Below is a small trained network, with its code and all its weights. Each question gives an input and a target symbol and asks what happens when units are switched off, that is, made to give their printed mean instead of their output.

import numpy as np


def w(rows, s, z=0):
    codes = np.array(rows[::2]) - 128.0
    scale = np.full(codes.shape[1], s)
    scale[-1] = z or s
    return codes * scale


def softmax(a):
    e = np.exp(a - a.max(-1, keepdims=True))
    return e / e.sum(-1, keepdims=True)


def log_softmax(a):
    a = a - a.max(-1, keepdims=True)
    return a - np.log(np.exp(a).sum(-1, keepdims=True))


def net(x, mask):
    ids = ['αδεζηλμξπφψ'.index(c) for c in x.split()]
    T = len(ids)
    res = E[ids] + P[:T]
    u = 0
    for l in range(2):
        r = res
        for j in range(3):
            rows = slice(3 * j, 3 * j + 3)
            q, k, v = (r @ M[l][rows].T for M in (Q, K, V))
            z = softmax(np.where(np.tri(T) > 0, q @ k.T / 3**0.5, -1e9)) @ v
            o = O[l][rows]
            res = res + np.where(mask[u + j], z, o[:, -1]) @ o[:, :-1]
        u += 3
    return log_softmax(res[-1] @ U[:, :-1].T + U[:, -1])


Q, K, V, O = {}, {}, {}, {}
E = w([
[132,65,98,119,123,90,93,82,141,27],'α',
[106,88,58,73,121,151,96,80,160,63],'δ',
[134,112,81,102,117,123,63,43,129,103],'ε',
[210,101,24,170,58,199,158,162,138,115],'ζ',
[158,151,92,44,111,154,91,90,104,139],'η',
[134,159,128,63,152,109,79,153,115,66],'λ',
[185,109,63,146,253,134,183,159,64,139],'μ',
[123,88,226,124,172,175,129,113,208,156],'ξ',
[96,174,147,138,118,123,229,97,187,104],'π',
[18,168,80,172,158,64,125,118,73,153],'φ',
[59,107,133,100,100,134,187,129,78,118],'ψ',
],0.015)
P = w([
[140,39,63,58,127,40,102,99,231,196],'0',
[121,65,90,60,135,71,109,97,205,159],'1',
[116,90,109,69,135,93,110,93,172,134],'2',
[110,109,135,79,140,123,122,87,147,98],'3',
[109,132,156,88,144,147,125,78,118,73],'4',
[104,151,173,102,144,172,134,76,90,42],'5',
[101,164,190,113,153,200,133,75,64,21],'6',
[102,182,206,125,155,225,146,71,36,1],'7',
],0.0089)
Q[0] = w([
[115,188,117,149,110,105,191,154,124,138],'0.h0',
[165,146,161,153,117,111,84,187,113,183],'0.h0',
[107,107,77,128,125,129,106,129,52,110],'0.h0',
[87,146,141,57,92,108,86,77,123,73],'0.h1',
[108,157,122,248,131,64,159,197,103,225],'0.h1',
[106,115,151,173,113,186,175,119,190,147],'0.h1',
[186,143,133,172,132,103,133,199,107,191],'0.h2',
[147,125,87,43,120,141,84,103,107,107],'0.h2',
[166,138,159,161,101,85,104,131,114,151],'0.h2',
],0.016)
K[0] = w([
[101,119,95,129,80,52,168,93,174,86],'0.h0',
[151,13,122,136,154,82,75,132,127,121],'0.h0',
[115,179,89,125,118,136,108,140,28,59],'0.h0',
[59,164,144,145,119,128,126,102,28,107],'0.h1',
[131,104,81,86,93,29,97,136,254,182],'0.h1',
[172,176,163,109,71,191,80,106,225,87],'0.h1',
[144,96,120,87,110,29,119,142,184,142],'0.h2',
[63,216,203,144,144,190,162,128,140,173],'0.h2',
[165,107,71,134,137,80,132,153,168,191],'0.h2',
],0.012)
V[0] = w([
[161,180,220,131,133,154,158,118,66,123],'0.h0',
[149,169,58,36,177,152,181,213,119,146],'0.h0',
[71,204,107,121,191,189,138,99,103,135],'0.h0',
[90,70,167,132,148,141,218,158,124,146],'0.h1',
[167,81,97,155,207,136,95,132,107,154],'0.h1',
[79,118,109,106,116,72,139,214,100,205],'0.h1',
[134,152,83,106,107,93,171,154,181,254],'0.h2',
[117,110,127,103,123,152,66,114,126,211],'0.h2',
[127,92,171,132,128,86,179,162,214,128],'0.h2',
],0.0074)
O[0] = w([
[135,169,204,10,164,81,131,99,201,169,28],'0.h0',
[97,48,51,75,182,242,111,129,139,48,251],'0.h0',
[87,237,99,54,92,151,102,114,116,33,202],'0.h0',
[87,80,189,133,57,115,87,184,46,168,126],'0.h1',
[105,191,167,172,73,130,85,121,242,112,190],'0.h1',
[254,135,211,75,46,60,103,115,108,156,42],'0.h1',
[60,152,85,84,181,182,133,163,246,154,18],'0.h2',
[70,91,93,85,193,188,75,137,110,177,113],'0.h2',
[154,171,109,77,109,86,76,198,214,93,105],'0.h2',
],0.0058,0.0032)
Q[1] = w([
[200,153,99,238,6,133,127,168,119,153],'1.h0',
[124,110,77,233,188,150,150,111,97,103],'1.h0',
[104,112,143,157,140,189,181,112,136,188],'1.h0',
[61,127,105,96,119,164,104,38,166,92],'1.h1',
[157,111,148,41,73,109,60,68,151,106],'1.h1',
[90,144,144,220,87,122,184,167,151,176],'1.h1',
[126,122,195,141,221,152,118,173,150,178],'1.h2',
[40,57,100,82,163,181,149,58,110,89],'1.h2',
[71,142,190,36,50,80,92,107,175,109],'1.h2',
],0.013)
K[1] = w([
[127,44,60,156,69,155,99,79,160,151],'1.h0',
[200,191,124,149,101,213,95,123,119,117],'1.h0',
[187,126,114,67,129,113,40,152,186,86],'1.h0',
[122,197,187,165,161,169,204,85,111,111],'1.h1',
[180,83,233,92,96,137,189,127,82,148],'1.h1',
[165,144,79,118,175,79,120,146,139,175],'1.h1',
[178,50,132,58,193,86,110,119,211,174],'1.h2',
[139,189,218,138,176,161,142,180,118,108],'1.h2',
[11,118,213,171,42,63,149,57,130,149],'1.h2',
],0.012)
V[1] = w([
[202,96,172,135,181,127,12,181,155,145],'1.h0',
[78,71,148,192,169,55,123,195,136,3],'1.h0',
[74,147,172,97,127,182,71,57,125,99],'1.h0',
[95,55,145,94,63,173,112,191,133,47],'1.h1',
[150,140,14,104,229,105,195,129,84,92],'1.h1',
[82,85,81,110,77,134,155,178,46,190],'1.h1',
[55,177,126,81,132,1,142,126,81,205],'1.h2',
[77,22,94,164,116,126,173,112,167,181],'1.h2',
[36,123,74,182,122,131,70,78,91,105],'1.h2',
],0.0077)
O[1] = w([
[158,99,106,180,177,141,41,113,83,95,58],'1.h0',
[198,93,187,178,109,32,122,254,152,59,216],'1.h0',
[100,125,52,141,92,166,123,190,107,159,176],'1.h0',
[122,104,125,88,72,168,172,61,115,200,251],'1.h1',
[142,120,100,106,197,94,204,174,119,176,254],'1.h1',
[88,44,114,73,91,60,128,170,92,130,120],'1.h1',
[217,182,117,78,165,154,120,147,111,133,55],'1.h2',
[129,199,87,138,60,108,166,79,87,142,145],'1.h2',
[147,169,155,162,129,127,92,140,120,252,244],'1.h2',
],0.0089,0.0066)
U = w([
[179,139,138,178,114,99,136,117,96,100,123],'α',
[135,120,68,179,39,187,136,216,172,145,70],'δ',
[57,197,105,158,139,66,81,150,105,152,149],'ε',
[62,136,157,122,178,59,123,60,114,108,79],'ζ',
[80,138,109,102,170,165,113,99,128,148,56],'η',
[163,38,114,112,226,138,120,169,143,123,205],'λ',
[48,101,214,119,133,142,48,127,218,171,254],'μ',
[108,175,77,141,106,138,93,130,81,57,105],'ξ',
[110,170,127,85,137,109,164,113,215,85,91],'π',
[254,142,134,139,107,193,156,98,129,149,122],'φ',
[124,92,138,69,92,109,113,119,85,102,107],'ψ',
],0.0076,0.0052)

Each question gives the input, a string of symbols that net reads in full, and the target symbol t.
The units are the heads (3 rows each of Q, K, V and O). Each row of codes is followed by its name. A weight is (code - 128) times the scale printed after its matrix; where a second scale follows, it is the last column's (O and U).
mask holds one flag per head, layer by layer. A switched-off head (its flag False) gives its mean, the last column of its rows in O, instead of its output. The means were averaged over made-up inputs and are rounded, as every weight is.
A unit's drop is (log p(t) with every unit on - log p(t) with that unit switched off) / (log p(t) with every unit on - log p(t) with every unit switched off).
The circuit of an input: a set's keep is (log p(t) with only the set's units on - log p(t) with every unit switched off) / (log p(t) with every unit on - log p(t) with every unit switched off). Starting from all 6 units, units are removed one at a time, each time the one whose removal leaves the highest keep (on an exact tie, the one counted first), for as long as the keep stays at least 0.8.
units of the circuit, in order: the units of the circuit, biggest drop first
unit that matters most: the unit with the biggest drop
heads that matter: for each layer, one digit per head in row order, 1 if its drop is at least 0.15 and else 0, layers parted by /
input μ ζ α μ ξ η, target ξ: unit that matters most : 0.h0
input λ α μ π ψ, target ψ: units of the circuit, in order : [0.h1; 1.h1; 0.h2]
input ε η η η, target η: units of the circuit, in order : [1.h0; 0.h2]
input λ φ λ, target φ: heads that matter : 010 / 001
input λ λ ε ξ λ, target ξ: heads that matter : 100 / 111
input δ ζ ψ α φ α η, target φ: units of the circuit, in order : [0.h0; 1.h2]
input μ φ ε λ μ ψ α ε, target ψ: heads that matter : 010 / 010
input ψ λ δ ψ λ δ α η, target η: heads that matter : 110 / 100
input ψ η η, target ψ: units of the circuit, in order : [0.h1; 1.h1]
input ε ξ π η η η λ ε, target λ: units of the circuit, in order : [1.h2; 0.h1; 1.h1]
input ξ α α, target ξ: units of the circuit, in order : [1.h2; 1.h1; 0.h1]
input α α λ δ λ ζ μ α, target μ: units of the circuit, in order : [1.h2; 0.h1]
input δ ε ζ π, target π: units of the circuit, in order : [1.h0; 0.h0; 1.h2]
input ψ ξ α, target ψ: unit that matters most : 0.h1
input ψ α α ε, target ε: heads that matter : 111 / 011
input ψ μ α μ α, target μ: units of the circuit, in order : [0.h1; 1.h2]
input ε μ ψ δ π η δ, target π: heads that matter : 100 / 100
input ζ ψ ξ λ ζ η, target λ: heads that matter : 011 / 011
input α λ α π λ λ, target π: heads that matter : 101 / 100
input δ ξ η φ η α ζ α, target ζ: heads that matter : 011 / 001
input δ φ δ φ λ λ α, target λ: units of the circuit, in order : [0.h1; 1.h2]
input π λ λ, target π: unit that matters most : 0.h2
input π η λ η, target λ: units of the circuit, in order : [0.h2; 0.h1; 1.h1; 1.h2]
input ε μ π, target π: units of the circuit, in order : [0.h2; 1.h0; 1.h2]
input α λ α δ, target λ: heads that matter : 010 / 110
input α φ ψ λ φ ζ α, target φ: units of the circuit, in order : [1.h2; 1.h1]
